Here is a tiny trained network, its code and every weight. The questions are about switching its units off for an input and a class, where a switched-off unit gives its printed mean instead of its output.

import numpy as np


def w(rows, s, z=0):
    codes = np.array(rows[::2]) - 128.0
    scale = np.full(codes.shape[1], s)
    scale[-1] = z or s
    return codes * scale


def f(y):
    return np.maximum(y, 0)


def log_softmax(a):
    a = a - a.max(-1, keepdims=True)
    return a - np.log(np.exp(a).sum(-1, keepdims=True))


def net(x, mask):
    res = np.array(x, float).reshape(1, 3) / 4 @ E
    y = f(res @ A[0][:, :-1].T + A[0][:, -1])
    res = res + np.where(mask, y, B[0][:, -1]) @ B[0][:, :-1]
    return log_softmax(res[-1] @ U[:, :-1].T + U[:, -1])


A, B = {}, {}
E = w([
[57,44,134,96,210,244],'x0',
[38,63,179,243,170,41],'x1',
[172,218,244,108,254,118],'x2',
],0.0067)
A[0] = w([
[59,100,183,232,139,36,77],'n0',
[93,59,34,162,43,127,107],'n1',
[180,160,97,51,99,183,254],'n2',
[159,205,244,107,243,105,79],'n3',
[81,52,25,141,44,138,89],'n4',
[67,53,128,78,190,246,100],'n5',
[205,172,97,48,89,159,92],'n6',
[203,191,98,51,89,199,64],'n7',
[81,95,152,213,150,69,237],'n8',
[89,68,52,147,44,139,145],'n9',
[57,63,124,89,187,255,122],'n10',
[82,49,37,137,49,163,119],'n11',
[151,197,242,107,249,130,95],'n12',
[191,207,116,161,62,27,90],'n13',
[184,191,127,147,65,32,90],'n14',
[198,202,126,139,70,25,86],'n15',
[85,83,39,148,56,136,95],'n16',
[88,89,155,92,208,220,97],'n17',
[62,77,167,238,153,36,82],'n18',
[153,152,101,52,129,181,113],'n19',
[80,75,169,230,160,32,104],'n20',
[202,176,87,37,85,168,85],'n21',
],0.0057,0.0066)
B[0] = w([
[61,104,90,64,147,216,189],'n0',
[181,185,114,147,214,155,193],'n1',
[112,54,216,56,155,127,254],'n2',
[184,217,82,168,231,173,194],'n3',
[172,194,105,151,208,147,191],'n4',
[78,121,28,183,86,26,200],'n5',
[75,107,98,88,137,178,185],'n6',
[59,100,65,82,130,204,184],'n7',
[120,66,188,47,167,154,240],'n8',
[177,172,140,137,204,138,202],'n9',
[97,123,59,162,90,34,210],'n10',
[175,172,122,147,192,129,201],'n11',
[180,197,86,158,213,150,199],'n12',
[79,125,28,152,105,75,184],'n13',
[67,133,4,160,97,67,176],'n14',
[82,135,19,158,111,72,181],'n15',
[185,191,102,156,210,157,178],'n16',
[97,151,1,197,96,34,185],'n17',
[73,112,98,70,147,203,195],'n18',
[81,94,99,91,123,154,173],'n19',
[78,106,104,68,157,197,199],'n20',
[74,107,95,85,141,182,189],'n21',
],0.0073,0.0081)
U = w([
[73,88,131,54,129,212,70],'0',
[242,193,122,178,174,153,107],'1',
[81,119,85,179,97,2,125],'2',
[173,66,195,87,124,96,251],'3',
[143,125,190,189,54,123,81],'4',
[182,113,167,159,69,112,75],'5',
[205,110,196,201,40,116,59],'6',
[173,114,170,192,50,126,81],'7',
],0.012,0.013)

Each question gives the input, the list of numbers given to net, and the class t.
The units are the neurons (one row each of A and B). Each row of codes is followed by its name. A weight is (code - 128) times the scale printed after its matrix; where a second scale follows, it is the last column's (A, B and U).
mask holds one flag per neuron, in row order. A switched-off neuron (its flag False) gives its mean, the last column of its row in B, instead of its output. The means were averaged over made-up inputs and are rounded, as every weight is.
A unit's drop is (log p(t) with every unit on - log p(t) with that unit switched off) / (log p(t) with every unit on - log p(t) with every unit switched off).
most important unit: the unit with the biggest drop
k most important neurons: the k neurons with the biggest drops, biggest first
drop of u: that unit's drop, to one decimal
input [2,3,5], class 1: most important unit	n3
input [6,5,0], class 2: 3 most important neurons	n5, n10, n17
input [-7,-6,3], class 2: 3 most important neurons	n15, n14, n13
input [6,5,2], class 2: 3 most important neurons	n17, n5, n10
input [7,3,-5], class 2: 2 most important neurons	n5, n10
input [3,2,-3], class 3: 2 most important neurons	n3, n12
input [-7,-7,-1], class 0: 2 most important neurons	n7, n21
input [4,5,6], class 1: 2 most important neurons	n3, n12
input [6,-2,8], class 1: drop of n3	0.3
input [-6,2,-6], class 1: drop of n1	0.3
input [-3,0,1], class 3: drop of n5	0.6
input [-6,-5,-2], class 2: drop of n0	0.4
